Below is a small trained network, with its code and all its weights. Each question gives an input and a target symbol and asks what happens when units are switched off, that is, made to give their printed mean instead of their output.

import numpy as np


def w(rows, s, z=0):
    codes = np.array(rows[::2]) - 128.0
    scale = np.full(codes.shape[1], s)
    scale[-1] = z or s
    return codes * scale


def norm(h):
    return h / np.sqrt((h * h).mean(-1, keepdims=True) + 1e-5)


def f(y):
    return np.maximum(y, 0)


def softmax(a):
    e = np.exp(a - a.max(-1, keepdims=True))
    return e / e.sum(-1, keepdims=True)


def log_softmax(a):
    a = a - a.max(-1, keepdims=True)
    return a - np.log(np.exp(a).sum(-1, keepdims=True))


def net(x, mask):
    ids = ['ΘΛΠΨβδζημξτφω'.index(c) for c in x.split()]
    T = len(ids)
    res = E[ids] + P[:T]
    r = norm(res)
    for j in range(2):
        rows = slice(4 * j, 4 * j + 4)
        q, k, v = (r @ M[0][rows].T for M in (Q, K, V))
        z = softmax(np.where(np.tri(T) > 0, q @ k.T / 4**0.5, -1e9)) @ v
        o = O[0][rows]
        res = res + np.where(mask[j], z, o[:, -1]) @ o[:, :-1]
    y = f(norm(res) @ A[0][:, :-1].T + A[0][:, -1])
    res = res + np.where(mask[2:6], y, B[0][:, -1]) @ B[0][:, :-1]
    return log_softmax(norm(res)[-1] @ U[:, :-1].T + U[:, -1])


Q, K, V, O, A, B = {}, {}, {}, {}, {}, {}
E = w([
[122,199,124,180,210],'Θ',
[62,120,166,84,197],'Λ',
[96,166,93,95,77],'Π',
[86,107,98,151,215],'Ψ',
[70,244,96,137,117],'β',
[77,147,127,140,153],'δ',
[153,251,105,78,138],'ζ',
[121,161,56,177,138],'η',
[241,92,192,157,100],'μ',
[101,214,138,35,234],'ξ',
[174,160,56,76,235],'τ',
[151,94,117,60,169],'φ',
[125,189,196,56,148],'ω',
],0.018)
P = w([
[129,53,216,217,36],'0',
[74,188,113,120,235],'1',
[134,200,110,67,209],'2',
[53,200,153,106,228],'3',
[113,211,131,72,197],'4',
[141,224,131,83,204],'5',
[114,214,141,100,211],'6',
[110,223,147,114,219],'7',
[142,194,109,132,248],'8',
[138,218,108,161,217],'9',
[165,226,116,116,208],'10',
[154,210,126,158,254],'11',
],0.0099)
Q[0] = w([
[178,237,164,142,252],'H1',
[125,139,144,156,146],'H1',
[177,208,156,107,209],'H1',
[115,126,135,134,106],'H1',
[162,99,140,92,128],'H2',
[106,24,116,109,65],'H2',
[111,145,130,62,168],'H2',
[161,110,125,155,139],'H2',
],0.03)
K[0] = w([
[190,78,254,191,127],'H1',
[148,119,158,116,130],'H1',
[188,110,197,204,99],'H1',
[103,121,111,122,142],'H1',
[114,126,145,70,105],'H2',
[147,201,67,71,197],'H2',
[175,99,152,124,115],'H2',
[107,164,141,130,129],'H2',
],0.028)
V[0] = w([
[224,85,87,94,115],'H1',
[93,160,154,68,124],'H1',
[33,64,83,57,168],'H1',
[200,143,176,120,160],'H1',
[102,56,133,130,4],'H2',
[133,90,166,75,151],'H2',
[115,75,126,182,215],'H2',
[95,114,195,166,135],'H2',
],0.028)
O[0] = w([
[155,3,90,70,199,95],'H1',
[86,169,207,130,160,119],'H1',
[162,142,245,11,76,5],'H1',
[151,148,91,118,239,201],'H1',
[49,2,182,249,228,134],'H2',
[167,174,149,116,236,121],'H2',
[251,108,102,88,78,134],'H2',
[200,148,199,198,96,208],'H2',
],0.018,0.03)
A[0] = w([
[4,55,115,132,127,5],'N1',
[188,90,156,160,102,98],'N2',
[159,82,25,133,136,218],'N3',
[114,122,109,78,173,145],'N4',
],0.041,0.0022)
B[0] = w([
[153,142,123,3,97,190],'N1',
[110,57,99,91,135,165],'N2',
[105,103,108,202,202,253],'N3',
[147,132,162,79,153,154],'N4',
],0.038,0.025)
U = w([
[173,156,10,191,49,172],'Θ',
[231,115,236,154,138,105],'Λ',
[27,77,156,77,129,147],'Π',
[248,55,122,116,73,90],'Ψ',
[32,162,109,149,61,230],'β',
[114,40,187,230,80,119],'δ',
[45,177,30,83,164,80],'ζ',
[74,22,28,143,106,36],'η',
[102,65,125,137,144,4],'μ',
[191,228,122,92,140,251],'ξ',
[210,140,51,39,200,86],'τ',
[186,72,157,97,229,131],'φ',
[70,187,194,202,190,116],'ω',
],0.015,0.0042)

Each question gives the input, a string of symbols that net reads in full, and the target symbol t.
The units are the heads (4 rows each of Q, K, V and O) and the neurons (one row each of A and B). Each row of codes is followed by its name. A weight is (code - 128) times the scale printed after its matrix; where a second scale follows, it is the last column's (O, A, B and U).
mask holds one flag per unit, heads first, then neurons. A switched-off unit (its flag False) gives its mean, the last column of its rows in O or B, instead of its output. The means were averaged over made-up inputs and are rounded, as every weight is.
A unit's drop is (log p(t) with every unit on - log p(t) with that unit switched off) / (log p(t) with every unit on - log p(t) with every unit switched off).
The circuit of an input: a set's keep is (log p(t) with only the set's units on - log p(t) with every unit switched off) / (log p(t) with every unit on - log p(t) with every unit switched off). Starting from all 6 units, units are removed one at a time, each time the one whose removal leaves the highest keep (on an exact tie, the one counted first), for as long as the keep stays at least 0.8.
units of the circuit, in order: the units of the circuit, biggest drop first
unit that matters most: the unit with the biggest drop
which heads matter: for each layer, one digit per head in row order, 1 if its drop is at least 0.15 and else 0, layers parted by /
drop when u is switched off: that unit's drop, to one decimal
input Π Θ Θ Θ Π Ψ ω Π ξ, target Π: units of the circuit, in order	[H2; N1; H1]
input Ψ Λ η Ψ ω Λ δ ξ η δ ω η, target Ψ: units of the circuit, in order	[H1; H2]
input Θ δ Θ Λ Θ ω ω Θ η Π, target Θ: units of the circuit, in order	[H2]
input δ ξ ω Θ η η Π, target δ: units of the circuit, in order	[H2; H1]
input φ δ τ, target φ: which heads matter	10
input ξ Θ Θ ξ Θ δ, target ξ: units of the circuit, in order	[H2; H1]
input ξ Π Θ, target ξ: which heads matter	11
input ζ Ψ τ ω δ ω Θ ω β Π, target ζ: which heads matter	01
input Λ ω φ ω Θ, target Λ: units of the circuit, in order	[H1; H2]
input β Π ω ω ξ ξ η φ, target β: units of the circuit, in order	[H1; H2; N1]
input ζ ω ω δ ω η δ, target ζ: units of the circuit, in order	[H2; N1]
input Θ ζ Θ Θ Θ ω, target Θ: units of the circuit, in order	[H2; H1]
input ξ Θ Θ Θ Θ ω φ Λ ω, target ξ: drop when H2 is switched off	0.4
input ξ τ ω Π ζ Π, target ξ: drop when H1 is switched off	0.2
input Π ω τ Θ Θ ξ Θ ξ Θ ζ φ ω, target Π: drop when H1 is switched off	0.1
input β Ψ ξ ω φ ξ ω ξ Π ω, target β: unit that matters most	H1
